Here is a tiny trained network, its code and every weight. The questions are about switching its units off for an input and a target symbol, where a switched-off unit gives its printed mean instead of its output.

import numpy as np


def w(rows, s, z=0):
    codes = np.array(rows[::2]) - 128.0
    scale = np.full(codes.shape[1], s)
    scale[-1] = z or s
    return codes * scale


def norm(h):
    return h / np.sqrt((h * h).mean(-1, keepdims=True) + 1e-5)


def f(y):
    return np.maximum(y, 0)


def softmax(a):
    e = np.exp(a - a.max(-1, keepdims=True))
    return e / e.sum(-1, keepdims=True)


def log_softmax(a):
    a = a - a.max(-1, keepdims=True)
    return a - np.log(np.exp(a).sum(-1, keepdims=True))


def net(x, mask):
    ids = ['Φβγεθλμτψ'.index(c) for c in x.split()]
    T = len(ids)
    res = E[ids] + P[:T]
    u = 0
    for l in range(2):
        r = norm(res)
        for j in range(2):
            rows = slice(2 * j, 2 * j + 2)
            q, k, v = (r @ M[l][rows].T for M in (Q, K, V))
            z = softmax(np.where(np.tri(T) > 0, q @ k.T / 2**0.5, -1e9)) @ v
            o = O[l][rows]
            res = res + np.where(mask[u + j], z, o[:, -1]) @ o[:, :-1]
        u += 2
        y = f(norm(res) @ A[l][:, :-1].T + A[l][:, -1])
        res = res + np.where(mask[u : u + 4], y, B[l][:, -1]) @ B[l][:, :-1]
        u += 4
    return log_softmax(norm(res)[-1] @ U[:, :-1].T + U[:, -1])


Q, K, V, O, A, B = {}, {}, {}, {}, {}, {}
E = w([
[143,122,109,50,155,92,247,163,235,131],'Φ',
[121,203,64,178,128,207,151,155,96,111],'β',
[168,179,115,137,64,18,81,138,132,225],'γ',
[181,204,244,78,134,172,117,118,185,213],'ε',
[109,129,194,133,158,99,156,56,142,86],'θ',
[147,138,173,162,98,124,71,186,158,53],'λ',
[202,80,102,71,178,127,56,170,96,177],'μ',
[111,101,144,152,106,131,71,103,161,76],'τ',
[71,78,183,157,110,132,150,121,83,147],'ψ',
],0.016)
P = w([
[238,114,195,254,78,93,124,73,109,126],'0',
[192,98,135,201,79,132,101,100,107,132],'1',
[150,88,134,172,76,123,76,133,133,135],'2',
[101,96,140,128,91,124,66,158,123,140],'3',
[51,99,140,79,97,134,58,168,134,136],'4',
[7,90,142,53,83,128,56,173,136,140],'5',
],0.0083)
Q[0] = w([
[55,133,211,176,79,172,127,122,177,85],'0.h1',
[111,70,238,137,125,45,9,133,105,135],'0.h1',
[72,128,189,109,83,99,81,122,130,138],'0.h2',
[89,170,205,106,126,78,201,93,174,59],'0.h2',
],0.011)
K[0] = w([
[165,190,105,83,167,126,139,149,150,149],'0.h1',
[85,117,143,35,113,78,85,150,142,192],'0.h1',
[139,130,113,48,101,112,113,146,153,180],'0.h2',
[247,132,124,132,142,123,194,134,137,120],'0.h2',
],0.012)
V[0] = w([
[204,173,165,159,165,183,122,122,45,137],'0.h1',
[129,169,12,149,70,2,94,88,61,132],'0.h1',
[36,46,135,183,85,151,65,94,84,138],'0.h2',
[84,182,104,187,165,191,83,85,140,80],'0.h2',
],0.0054)
O[0] = w([
[100,123,249,1,35,105,74,131,175,148,252],'0.h1',
[9,76,110,116,227,70,101,153,104,55,203],'0.h1',
[200,122,158,173,122,31,155,122,152,149,194],'0.h2',
[132,113,90,116,141,59,173,97,128,72,24],'0.h2',
],0.0068,0.0021)
A[0] = w([
[176,145,127,95,158,68,249,103,186,119,3],'0.n1',
[150,171,98,205,136,196,129,118,57,111,97],'0.n2',
[113,96,174,112,182,125,93,154,126,123,106],'0.n3',
[166,143,112,123,145,101,151,104,167,148,127],'0.n4',
],0.012,0.0031)
B[0] = w([
[98,175,159,70,163,4,195,74,201,73,182],'0.n1',
[133,185,43,153,89,106,182,141,139,115,202],'0.n2',
[115,114,109,176,89,155,146,86,118,70,254],'0.n3',
[114,124,125,135,93,90,163,26,164,138,169],'0.n4',
],0.014,0.0047)
Q[1] = w([
[8,123,55,133,82,71,97,138,188,35],'1.h1',
[138,74,29,195,145,47,204,119,99,241],'1.h1',
[141,90,146,173,138,174,70,91,57,87],'1.h2',
[158,104,170,245,71,2,118,124,151,193],'1.h2',
],0.0078)
K[1] = w([
[80,75,30,126,192,126,81,156,131,64],'1.h1',
[2,43,106,175,152,169,222,154,94,130],'1.h1',
[81,84,79,126,190,188,26,169,114,171],'1.h2',
[47,128,193,169,149,86,46,82,146,115],'1.h2',
],0.0077)
V[1] = w([
[203,85,73,80,130,122,32,106,144,134],'1.h1',
[81,138,159,121,138,97,131,186,9,254],'1.h1',
[156,177,125,140,75,97,171,145,177,92],'1.h2',
[118,64,42,80,124,157,157,159,138,73],'1.h2',
],0.0067)
O[1] = w([
[194,38,130,62,153,125,199,126,88,149,181],'1.h1',
[134,71,91,127,2,107,77,70,154,100,1],'1.h1',
[48,71,77,87,129,62,123,150,98,186,221],'1.h2',
[193,154,214,177,84,74,172,60,78,133,48],'1.h2',
],0.0088,0.0047)
A[1] = w([
[183,64,230,66,96,255,115,92,98,113,100],'1.n1',
[135,51,82,140,217,82,173,108,146,144,2],'1.n2',
[159,199,69,186,114,94,162,111,112,80,106],'1.n3',
[132,193,187,30,47,233,133,162,212,254,67],'1.n4',
],0.0092,0.0055)
B[1] = w([
[243,254,182,175,113,146,145,109,93,157,255],'1.n1',
[228,51,48,51,183,188,119,98,91,143,181],'1.n2',
[67,111,76,75,116,198,128,151,127,194,183],'1.n3',
[58,73,72,56,182,144,52,114,176,111,231],'1.n4',
],0.012,0.0082)
U = w([
[82,156,61,146,91,181,199,167,103,148,151],'Φ',
[90,133,161,127,172,112,138,148,70,143,25],'β',
[70,81,149,162,129,176,152,109,83,2,169],'γ',
[105,167,153,102,170,186,36,108,170,145,11],'ε',
[114,162,125,114,159,19,189,77,167,79,134],'θ',
[121,122,190,139,210,93,134,254,126,130,95],'λ',
[168,200,180,162,129,108,142,127,54,129,254],'μ',
[168,24,93,118,188,147,161,112,54,127,81],'τ',
[142,59,126,160,38,45,101,103,145,154,141],'ψ',
],0.0099,0.0044)

Each question gives the input, a string of symbols that net reads in full, and the target symbol t.
The units are the heads (2 rows each of Q, K, V and O) and the neurons (one row each of A and B). Each row of codes is followed by its name. A weight is (code - 128) times the scale printed after its matrix; where a second scale follows, it is the last column's (O, A, B and U).
mask holds one flag per unit, layer by layer, with each layer's heads first. A switched-off unit (its flag False) gives its mean, the last column of its rows in O or B, instead of its output. The means were averaged over made-up inputs and are rounded, as every weight is.
A unit's drop is (log p(t) with every unit on - log p(t) with that unit switched off) / (log p(t) with every unit on - log p(t) with every unit switched off).
The circuit of an input: a set's keep is (log p(t) with only the set's units on - log p(t) with every unit switched off) / (log p(t) with every unit on - log p(t) with every unit switched off). Starting from all 12 units, units are removed one at a time, each time the one whose removal leaves the highest keep (on an exact tie, the one counted first), for as long as the keep stays at least 0.8.
circuit, biggest first: the units of the circuit, biggest drop first
most important unit: the unit with the biggest drop
top k neurons: the k neurons with the biggest drops, biggest first
k most important neurons of layer l: the k neurons of layer l with the biggest drops, biggest first
which heads matter: for each layer, one digit per head in row order, 1 if its drop is at least 0.15 and else 0, layers parted by /
drop when u is switched off: that unit's drop, to one decimal
input ψ β μ β, target τ: circuit, biggest first -> (0.h1 1.h1 0.n2 0.h2)
input τ τ ψ τ μ λ, target μ: most important unit -> 0.n2
input μ γ ψ, target γ: circuit, biggest first -> (0.h1 0.n3)
input β γ ψ θ, target γ: which heads matter -> 10 / 00
input ε ψ τ μ γ, target ψ: which heads matter -> 10 / 10
input β ψ β γ β, target ψ: circuit, biggest first -> (0.h1 1.h1 0.h2)
input θ β τ, target τ: which heads matter -> 00 / 00
input θ θ λ θ ψ, target ψ: which heads matter -> 11 / 10
input μ γ τ θ γ, target λ: top 3 neurons -> (1.n1 0.n2 1.n4)
input τ β Φ θ, target Φ: which heads matter -> 10 / 00
input θ ε θ, target ε: which heads matter -> 11 / 00
input ψ Φ τ τ λ, target Φ: circuit, biggest first -> (0.h1 0.n2)
input τ τ ψ λ, target λ: which heads matter -> 00 / 00
input Φ β μ β, target τ: circuit, biggest first -> (0.h1 1.h1)
input β ψ λ β μ λ, target μ: which heads matter -> 00 / 00
input Φ λ ψ, target Φ: most important neuron of layer 0 -> (0.n2)
input τ τ β λ, target λ: circuit, biggest first -> (1.n1 1.h1 1.n4)
input τ τ τ, target τ: which heads matter -> 01 / 00
input γ μ μ μ γ, target τ: circuit, biggest first -> (1.h1 1.n2)
input γ λ λ, target γ: top 2 neurons -> (0.n3 1.n1)
input μ τ β λ τ, target μ: most important unit -> 1.n1
input β τ γ τ λ γ, target λ: which heads matter -> 10 / 10
input β β β γ β, target ψ: circuit, biggest first -> (0.h1 1.h1 1.h2 0.h2)
input τ ε τ θ, target ε: which heads matter -> 10 / 00
input γ μ ε Φ τ ψ, target Φ: drop when 0.h1 is switched off -> 2.9
input τ τ θ ψ, target ψ: drop when 0.h2 is switched off -> 0.2
input τ γ τ, target γ: drop when 0.n3 is switched off -> 0.1
